(in the rows, 128 means zero)
Each row is followed by its class number.
[109 108 124 165 112  85 119 128  98 128 132 116 151  98 136  58 179 151
  56 117 125 116  53 158 119  94  85 115 110 139 157 142 116 149 162  76
 116 151  82 157 127 155  98 153 115  99 107]  1
[146 105 122 145 156 135 142 130 135 117 104 143  78  97 124 154 122 145
 106 126 127 109 112 120 116 136 155 126 144 114 139  72 121 112 136 141
 140 121 114 122 164 112 111 145 118 130 124]  9
[ 70 123 149 148  79 187 101  99  99 147  93 106  94 167 165 176  92  83
 136 100 118 118 185  74 154 183 147 179  93 122  95 122 141  77 121 164
 125 111 158  91 116 129 165  73  99 180 163]  2
[155 135 125  89 141 133 117 145 142 114 135 105  95 143 125 144 112 109
 124 121 126 108 174 132 147 136 177 142 134 113 104  86 140 101 131 137
 135 112 139 127 154 125 119 101 133 160 155]  10
[177 126 100 115 167 120 213 155 173 118 140 134  77 100  63 185  88 136
 127 129 101 115 140 125 120  86 157 111 174  96 107  77 135  97 146 152
 138 130 151 130 184  59 124 109 126  93 121]  10
[ 40  94 111 198  90 177 164 124  95 151 151 124  70 122  86 217  91 106
 104 100 104 129 168  69 124 146 105 156 160 109  50 128 124  80 133 165
 121 158 121 103 100  81 164 115  71 107 111]  0
[116 146 112  91 140  85  98 149 118 114 138 110 179 125 164  73 174 144
 111 149 133 150 113 131 142 130 101 100 127 152 159 123 135 141 107  93
 127 139 119 167 118 165 116 105 173 109 147]  7
[ 89 126 126 154  72 120 165 115 113 153 153 118 149 125 118 141 128 121
 102 123 109 152 106 110 134 102  83 126 126 133 123 139 147 105 132 109
 115 142 137 153 130 112 141  89 134  90 139]  1
[ 95 107 134 193 102 137 175 105 110 149 129 134 115 105  96 151 110 123
  89 104 113 109  85 101 119  98  94 134 120 116 115 154 118 116 159 129
 123 139 131 108 133 102 137 125  95 102 113]  6
[107 130 148 139  97 136  73 101  93 137 142 136 179 164 169  59 153 125
 128 136 156 146 110 151 144 154  94 149  89 159 138 202 125 175 102  81
 103 125 129 126  74 173 136 150 141 148 149]  4
[149 121 118 168 137 161 207 111 172 130  73 163  84 108  77 195  58 132
 145 126 110 105 122  92 117  96 156 139 123  89 118 113 125 112 157 186
 136 127 155  70 163  66 171 132  93 117  98]  1
[186 144 147  95 132 107 112 132 202  79  68 103 183 102 118 110 127 114
  92 102 134 102  77 121  87  39 178 125  88 114 166 122 127 170 182 127
 143 109 109 104  96 163 113 128 128 137  97]  4
[128 122 148 154 114 138  96 107 142 114  91 120 164 137 135  92 127 112
 101 103 147 103  91 124 108 100 131 151  74 129 132 176 114 176 161 124
 126 126 105  80  77 157 139 155 104 156 107]  4
[167  89 114 151 204 136  82 125  83 108 102 178  72 130 179  46 154 183
 109 156 168  93 113 211 159 215 140 144 124 149 148 139  90 159 101 106
 122 121  88 114 164 173  90 252 125 171 134]  3
[ 81 143 149 136  70 119 147 116 132 140 133 115 194 130 128 125 134 112
 107 120 104 159 102  81 119  86  84 114 103 155 161 156 146 117 128 110
 121 135 133 148  86 141 151  61 151  82 147]  10
[115 132 131 143 130 114 106 139 146 110 100  92 167 119 129 104 159 110
  85 105 143 106  99 116 102  83 130 123  89 128 134 150 105 162 172 135
 133 143  86  96  89 155 127 141  98 141  94]  8
[128 131  95  45 193 135 101 170 150 104 195 104  85 145 116 201 115 108
 187 161 159 165 222 132 141 203 179  95 195 124  59  51 136 109  73 148
 135 131 125 145 137 100 123 133 185 139 164]  11
[114 122 113 128 126 139 148 136 129 126 149  85  97 129 100 173 112  97
 108  96 128 103 170 128 125 115 146 139 142 101  70 119 127 106 158 146
 135 135 133 104 141  92 127 112  90 144 118]  2
[ 92 109 131 148 114 116 122 131 110 132 134 118 124 107 135 131 142 127
  89 113 128 126  99 114 121 129 110 119 128 134 130 110 122 120 144 113
 123 145  99 140 115 136 117 125 121 109 130]  5
[125 132 132 148  86 133 181 114 122 157 172 120 138 144  94 149 123 100
 129 116 121 143 128 133 135  95 103 145 124 122  89 168 137 124 132 120
 113 132 166 123 133  91 138 106 128 122 140]  8
[166 102  94 150 196 127 155 135 134 119  83 195  79 102 137 111 114 191
 136 174 131 126  91 138 144 163 137 103 138 125 163  92 104 136 106 140
 115 130 120 123 169 118 137 201 129  99 121]  1
[114 121 136 150 117 116 127 123 134 120 118 104 166 112 125 103 149 124
  73 110 130 122  74 130 101  84  96 126 101 136 149 157 118 159 163 108
 132 142  93 118 101 145 118 139 114 113 106]  12
[ 98 107 124 168 128 124  93 140 108 118 105  93 112 115 132 107 154 117
  66  96 135  85 114 123 116 120 136 141 107 119 113 126 102 131 175 133
 135 144  80 102 116 148 113 156  78 156  97]  8
[185 161 137  70 121  85 169 136 140 129 171 134 185 141 145  93 140 137
 151 150 123 170 116 172 150  91 117 110 136 142 154 136 162 132  93  76
 113 113 172 183 160 126  98  84 207 101 173]  3
[ 34 119 142 161  74 155 123 107 116 149 143 127 169 131 138 172 117 103
 126 122 129 166 122  64 118 139  83 118 112 153 115 158 127 124 109 138
 111 155 122 116  48 126 178 101 132  94 135]  5
[ 69  94 122 187 138 110 112 137 129 117 110 104 147  83 112 121 166 125
  52 102 142 113  64  99  73  93 104  99 111 137 134 139  88 159 174 135
 133 168  52 103  66 139 125 173  94 106  69]  8
[133  94 144 180 122 157 126  97 115 137  97 151  82 129 127 124 112 130
 103 103 137  95 111 125 123 138 147 171 101 110 122 141 115 141 155 138
 125 121 119  85 133 129 132 161  88 166 113]  0
[155 165 127  79 114  87 131 139 137 116 166  86 193 144 136  86 151 105
 116 124 142 130 118 160 147  72 114 117 114 127 124 162 141 143 134  82
 126 123 144 156 137 151 103  83 158 126 147]  6
[ 44 124 131 160  80 123 125 116 111 137 143  92 169 115 135 149 155 100
  83 109 125 147 112  75 106 113  83 105 119 148 125 143 125 116 135 120
 128 151  98 134  76 146 135  94 119  97 131]  9
[106 115 135 127 117 163 102 116 126 130 155 101 106 148 127 168 110  91
 122 113 140 129 165 120 128 155 148 163 122 119  75 130 131 126 127 146
 129 124 121 100 110 122 139 130 119 169 142]  12
[ 93 127 138 139 114 138 128 118 148 123 144 102 163 125 121 159 123  96
 106 105 139 140 120  95  98 101 121 120 117 136 100 153 122 146 138 142
 124 143 107  99  67 133 144 121 130 127 113]  3
[140 138 144  75 152 118  53 131 132 109 136 128 169 153 200  86 155 127
 140 151 165 155 137 143 139 169 149 115 110 162 146 122 130 160  77 108
 119 112 109 140  93 189 115 142 185 160 165]  3
[156 120 110 116 168 106 175 134 150 126 159 156 138 105 110 131 137 160
 132 160 133 163  97 152 118 119 103  98 150 143 144 128 127 151 103 113
 123 139 128 149 144  96 124 163 170  79 126]  12
[123 120 126 140 114 115 117 132  97 127 133 107 100 133 131  90 138 127
  82 102 118  90 133 148 149 126 131 151 124 119 122 119 127 109 160 103
 129 127 117 134 154 138 100 119 101 150 140]  10
[ 40 126 103 126 110  69 105 165  93 116 175  52 168 103 136 104 198 113
  48  98 132 136 115 129 110 103  73  81 148 149 117 127 118 117 158  90
 130 172  62 167  86 157  93 110 113  84 111]  2
[145 150 128 118 152 163 149  91 164 133 132 192 170 157 134 136  85 127
 211 183 170 172 127 123 154 152 102 113 119 139 124 205 123 188  54 138
 112 111 181  77  89 103 181 136 165 131 148]  6
[142 116 112 116 187  98  60 135  90 116 148 155 135 133 192  31 185 177
 124 161 166 133 107 185 153 187 109 110 126 163 150 140 102 179  83  79
 113 135 101 148 124 173  93 207 158 144 140]  3
[140 115 119 138 152  69 142 136  98 135 152 155 149  96 145  55 178 173
  85 146 134 133  57 176 140 116  76  97 134 151 172 138 117 148 118  62
 113 141 111 181 153 142  87 156 163  78 135]  6
[168 139 139 106 139 117 150 121 156 122 111 164 167 127 140 105 128 148
 145 157 130 156  90 135 132 108 121 112 112 149 175 128 138 151 104 110
 118 116 144 137 126 128 129 128 183 106 145]  11
[107 116  99 115 152 100 136 160 137 107 156  98 126 103 109 151 150 122
  87 119 141 131 136 119 112 113 131 101 155 122 103 106 120 129 144 126
 136 155  89 134 118 126 110 126 126 102 105]  0
[ 61 119 106 196 101 135 197 113 107 152 151 137 134 107  93 161 124 131
 111 126 112 145 111  95 117 110  52 109 150 133 108 167 115 116 129 129
 120 163 128 119 109  83 153 126 100  71 111]  9
[101 139 149 160  78 141  95 102  93 132  98 105 155 151 165  72 149 109
  97 103 132  99 116 130 144 122 102 165  77 132 141 174 123 135 151 103
 127 120 125 106 116 170 124 111  89 171 139]  9
[173 142 165 108 108 137  97 103 136 121  75 128 161 156 177  67 131 122
 122 115 142 110 106 152 140 110 148 162  60 133 176 151 140 154 136 106
 123  88 147 111 130 169 124 112 134 176 151]  2
[ 99 142 120 130 111 125 153 131 134 131 109 146 162 121 129 140 118 132
 131 144 106 155 124  81 134 115 105 112 122 142 155 130 144 103 108 129
 124 134 146 139 113 122 153  86 146  82 139]  4
[190 115 123 129 170 117 153 119 138 123 114 169 117 111 126  91 133 171
 125 150 134 121  76 163 131 127 131 127 123 129 161 131 121 164 123 112
 122 121 146 125 164 119 122 170 160 123 123]  7
[116 117 122 136 140 169 115 125 133 127 136 120  90 150 118 180 102  96
 150 121 150 118 183 107 134 165 166 150 125 112  61 128 114 126 123 174
 127 128 133  74 114 106 155 147 104 176 123]  8
[167 116 138 113 160 169  68 116 111 119  75 161  65 159 191 101 112 144
 152 141 155  97 167 149 169 207 187 176  95 125 144  96 128 127  97 140
 131  88 146  94 166 144 131 161 126 203 156]  2
[ 36  98 115 152 128 118  66 128  95 123 162  95 150 112 151 117 176 126
  75 127 151 149 105 103 106 167  90  98 132 160 108 144 104 157 118 116
 121 165  67 133  44 162 136 156 137 112 112]  7
[117 133 140 119 117 136 124 116 127 135 129 140 156 138 155 125 127 127
 134 147 128 159 124 114 137 145 113 132 110 149 155 138 142 128  98 118
 121 120 140 139 118 140 143 110 165 121 158]  12
[119 139 155 164  63 155 172  92 117 153 119 130 138 144 125 146 106 104
 127 109 108 125 123 106 137 102 101 165 104 122 128 160 150 109 137 124
 125 112 171 110 144 109 145  78 112 133 155]  9
[ 85 115 118 161 107 119 185 134 139 136 143 100 136  90  80 180 127 116
  73 105 101 140  96  88  95  77  90 114 147 123 122 120 131 107 163 133
 135 156 111 133 119  92 131 107 113  72 109]  12
[103 116 117 105 137 111 116 145 115 126 166 106 112 109 136 166 143 116
 101 129 136 138 146 109 134 152 145 105 154 129 107  79 135  94 114 121
 133 129 113 162 144 132 104  98 154 114 151]  6
[159 147 141 141  94 129 174 117 124 139  71 134 122 130 124 105 105 144
 114 117  80 105 105 118 152  90 123 167 104 108 170 116 162  88 149 124
 134 108 178 129 196 119 129  69 119 132 151]  7
[141 120 131 110 160 160  53 105  93 113 123 152 100 168 192  87 140 137
 166 156 168 121 168 169 174 227 156 158 101 145 117 133 113 143  71 121
 123 103 127 108 131 167 128 182 142 196 166]  9
[153 140 125 142 128 118 174 122 171 117 126 117 164 126  85 111 115 119
 114 107 127 108  94 137 105  46 112 122 108 117 122 179 114 168 171 127
 129 139 129  94 107 108 141 135 107 114 100]  10
[146 145 106  72 146 134 188 156 146 128 178 156 100 136 105 191  95 131
 175 170 108 171 190 113 158 150 143 110 175 133 109  84 163  76  68 146
 123 120 178 162 168  76 147  75 190  86 178]  10
[ 84 139 116  89 102  67  95 151 125 118 198  57 226 132 151  87 204  91
  85 120 153 178 112 141 117  88  94  88 112 166 126 153 136 148 118  83
 118 161  80 177  62 177 102  94 191  96 140]  8
[161 131 138 138 130 161 174 103 154 135 101 167 118 127 122 166  95 132
 154 143 127 138 119 105 126 123 137 133 123 123 146 124 138 126 106 144
 130 104 167 107 151  99 150 116 141 125 147]  9
[126 128 118 108 148 129 126 144 150 111 107 105 118 122 134 158 119 113
 117 117 134 119 149 105 120 124 155 118 129 118 119  95 127 116 137 151
 138 126 117 111 129 124 130 112 117 134 124]  2
[122 128 137 128 109 137 113 112 146 127 110 134 156 134 146 125 126 120
 122 135 139 141 110 112 124 121 130 127  96 136 141 134 133 145 123 132
 122 123 117 118 105 144 150 121 138 128 133]  1
[ 89 107 106 126 137 118 112 141 130 119 165 105 119 110 122 169 140 115
 101 127 146 144 135 111 111 140 139 101 151 128  89  97 120 128 125 132
 127 151  90 137 105 125 127 137 134 111 118]  1
[ 98 145 120 131 106  95 179 141 150 127 127 112 178 104 101 136 134 127
  94 121  97 143  97  86 113  62  89  91 133 139 163 130 140 110 147 117
 134 147 126 150 112 116 137  68 142  59 125]  10
[146 147 113  82 136 106 167 124 144 139 195 146 175 138 124 130 136 141
 171 174 137 197 124 140 140 128  94  92 153 153 127 151 151 151  64 102
 111 130 172 167 124 105 144 106 215  83 162]  7
[ 75 132 104  93 152  84  77 160 141  96 171  82 190 121 146 109 181 112
  93 134 162 153 131 111 108 128 111  67 137 165 118 136 107 165 117 109
 131 160  67 148  43 173 121 129 156 101 121]  10
[134 147 130 106 135  92 115 143 153 103 102 115 195 122 147  72 159 140
  98 133 131 130  88 124 118  85 114  92 100 152 183 142 126 157 138 100
 130 133 104 143  96 168 121 112 148 104 126]  10
[135 134  98  96 135  86 126 161  84 127 207  93 118 122 138  75 193 133
  95 135 130 133 144 192 157 134  98 119 165 133 114 111 130 111 118  64
 120 141 127 197 182 139  72 124 137 118 158]  9
[185 158 152  93 100 111 146 109 135 134 150 137 187 161 147  71 136 131
 154 144 131 150 109 177 154  96 105 145 101 144 150 172 155 162 108  75
 110 104 171 148 146 136 112 107 176 132 170]  11
[ 72 122 140 151  81 130 105 107  85 145 167 104 149 142 145 114 143 101
  97 111 140 130 123 122 144 139  95 139 110 138 102 173 129 129 128 100
 114 135 122 128 101 150 126 110 125 135 147]  6
[ 23  68 109 187 104 145  74 136  50 132 162  86  31 104 130 179 139 103
  37  88 123  93 157 107 129 191 148 153 164 111  56  59 117  56 159 143
 129 157  60 127 128 132 107 142  75 158 120]  1
[168 122 109 125 188 146 145 120 170 109 106 155 115 122 111 142 103 145
 150 148 151 122 117 126 117 132 151 119 124 119 115 137 109 174 118 161
 132 128 140  76 119 103 157 175 136 139 105]  7
[164 143 108  76 139 129 144 138 129 130 157 141 100 151 142 143 109 131
 172 163 131 151 180 151 174 163 158 131 148 119 110  90 155  95  84 125
 119 110 171 155 190 111 129 101 171 135 175]  1
[116 135 116  77 172 121  59 142 135  98 147 123 153 149 174 109 153 125
 149 160 174 152 158 134 140 184 142  99 125 160 118 123 116 164  83 122
 125 132  95 122  83 168 125 157 168 150 144]  11
[ 92 105 114 158 152 119 112 145 100 119 115 128  97  99 142 114 142 150
  80 121 119 111 108 117 124 146 122 120 142 130 137  92 109 111 139 128
 128 148  89 127 133 140 108 156 109 121 116]  3
[155 145 116  71 167 133 136 136 156 119 148 165 144 145 152 151 112 136
 198 177 156 170 159 134 152 168 143 100 140 144 124 120 133 145  64 136
 115 123 161 130 124 114 152 130 189 117 161]  5
[172 151 104  87 148 110 222 149 175 124 143 132 136 115  86 173 100 132
 154 139 112 152 139 129 125  71 129  98 157 113 125 106 147 108 120 138
 130 126 171 142 166  66 135  89 153  78 131]  2
[ 81 131 130 135 103 158 126 116 120 139 154 123 132 153 126 153 108 103
 138 130 126 143 164  98 142 149 115 136 121 139  99 150 132 114 107 140
 116 135 144 112  92 119 166 103 129 132 150]  10
[130 143 125 134 124 133 147 116 125 132 116 149 149 133 147 112 134 139
 142 149 131 141 119 127 143 131  99 123 117 142 154 145 128 130 105 118
 124 123 146 128 135 131 137 120 139 118 145]  9
[136 125 128 140 137 120 116 125 131 116 109 127 135 130 131  84 135 137
 102 116 135 101 106 137 128 112 125 132 105 130 145 143 113 152 152 114
 130 130 113 109 121 143 124 147 113 138 121]  10
[156 115 111 124 135 136 194 125 119 147 210 144  75 140  84 177 106 122
 153 133 137 145 167 166 146 139 133 143 178 106  58 137 139 120 108 119
 115 130 168 136 172  67 121 130 141 122 140]  0
[125 126 109 120 149  92 121 163 117 106 122  96 111  96 137 115 169 138
  73 114 124 101 122 133 121 116 139 113 147 122 147  69 124 102 157 110
 147 137  91 157 169 146  83 122 116 120 125]  9
[126  95 123 143 167 135  93 120 128 112 111 131 107 116 146 112 141 136
  98 119 163 107 107 144 108 149 145 122 108 133 123 133  96 169 136 131
 127 131  91  93  99 138 122 190 110 151 100]  2
[ 85 152 124 106 103  91 134 135 123 125 144 125 210 136 155 101 164 130
 126 146 136 177 117 101 135 113  78  92 116 162 164 161 143 137 100  94
 123 142 122 162  89 160 138  80 169  77 145]  0
[151 114 170 209 112 168 149  67 126 148  47 188 123 130 144  81  93 150
 126 110 116  92  65 120 120 111 120 177  61 125 179 180 118 163 153 141
 113 106 150  56 127 130 155 168  94 158 116]  3
[ 71 101 120 155 107 108 137 136  98 135 144 115 120 100 122 142 153 131
  67 110 117 137 108  97 116 125 102 116 142 134 132 107 131 102 141 109
 128 151  90 154 120 134 112 108 123  88 122]  0
[162 146 127  92 145 131 147 142 175 107  92 114 126 118 120 173  97 107
 125 120 126 113 139  92 128  95 179 120 120 103 132  86 142 104 141 156
 145 108 139 113 153 127 129  80 141 131 135]  6
[ 89 131 143 153  92 137  99 108  87 141 104 126 141 141 166  92 131 121
 108 119 122 111 120 106 161 144 111 154  85 132 147 148 131 107 128 113
 123 120 134 124 132 162 135  98 117 145 154]  6
[100  93 124 171 133 162 134 110 108 143 130 145  83 121 125 158 112 132
 111 130 129 129 130 114 128 174 120 151 129 131 111 124 115 121 122 144
 124 134 116 106 129 109 142 165 113 134 129]  12
[168 145 129 121 133 103 185 145 169 107  97 112 143 107  92 129 113 128
 105 113 106 104  99 131 116  52 135 123 127 107 143 111 136 126 177 129
 140 128 132 114 158 104 110 107 115 112 111]  11
[150 148 133 139 110 130 180 120 151 129  93 120 144 124 103 129 104 126
 119 116  99 113  98 110 126  69 117 146 110 108 146 141 144 123 157 137
 134 125 166 108 152 108 146  87 122 119 124]  7
[ 95 104 128 162 116 152 145 119 112 141 146 124  81 118 110 181  98 112
 110 106 113 121 143 102 123 139 136 145 145 112  80 107 127  96 133 149
 126 137 130 110 133  95 128 121 112 134 131]  3
[ 52 128 157 173  52 154  92 111  99 133  84  80 141 152 148 126 130  79
  74  75 117  93 142  72 132 117 121 180  70 119 114 153 131 107 180 144
 136 132 103  84  88 170 146  79  60 168 125]  0
[ 92 123 110 128 132 130 136 130  95 145 170 159 117 140 142 124 133 144
 146 165 119 164 150 119 162 181  92 110 148 159 127 130 131 105  70 114
 110 139 148 158 127 117 146 120 163  93 169]  10
[153 129 102 126 167  98 167 150 147 117 158 129 145 112 101 120 151 140
 126 142 145 135 105 159 117  95 113  96 146 128 112 150 108 165 132 119
 123 148 122 125 128  99 119 163 135 100 100]  8
[101 139 155 189  55 154 123  82 111 142  66 141 187 154 168  58 117 124
 111 119 125 112  77 114 138  99  87 167  43 137 169 213 124 163 156 118
 109 122 147  81  95 161 169 120  97 149 122]  1
[102 145 114  88 121 128 149 144 144 126 167 111 148 135 123 190 111 101
 157 138 132 162 172 100 140 134 127 102 151 130  89 110 143 104 101 139
 124 141 148 139 113 103 147  76 156 105 153]  5
[141 124 133 103 135 161  97 128 121 123 116 127  67 156 150 152  94 113
 140 125 125 107 195 115 164 183 192 166 125 114 110  75 143  83 112 148
 133 101 147 117 161 132 132  99 131 181 172]  10
[207 141 110 105 166 118 205 140 154 128 116 187 106 122 105 131  91 166
 170 165 107 138 124 153 153 114 139 125 153 114 153 106 147 110 103 124
 121 111 185 143 201  80 129 129 161  92 148]  4
[211 123 121 134 179 114 208 115 168 128 135 193 133 109  99 115 107 171
 157 154 135 143  75 166 115  89 118 108 140 127 144 155 116 179 110 119
 115 126 160 116 155  78 126 185 161  93 112]  3
[ 62 113 119 110 133 138  74 135  71 142 168 132  98 146 192 145 138 133
 138 158 135 165 190 107 166 240 126 114 147 163 104  84 138  78  50 120
 118 133 132 162 128 145 124 113 172 135 180]  3
[122 119 120 125 140 150 148 133 127 130  92 143  75 123 131 171  95 132
 136 130 112 124 160  91 142 161 156 135 134 116 135  69 140  76 114 159
 135 115 145 119 164 100 143 102 125 129 144]  2
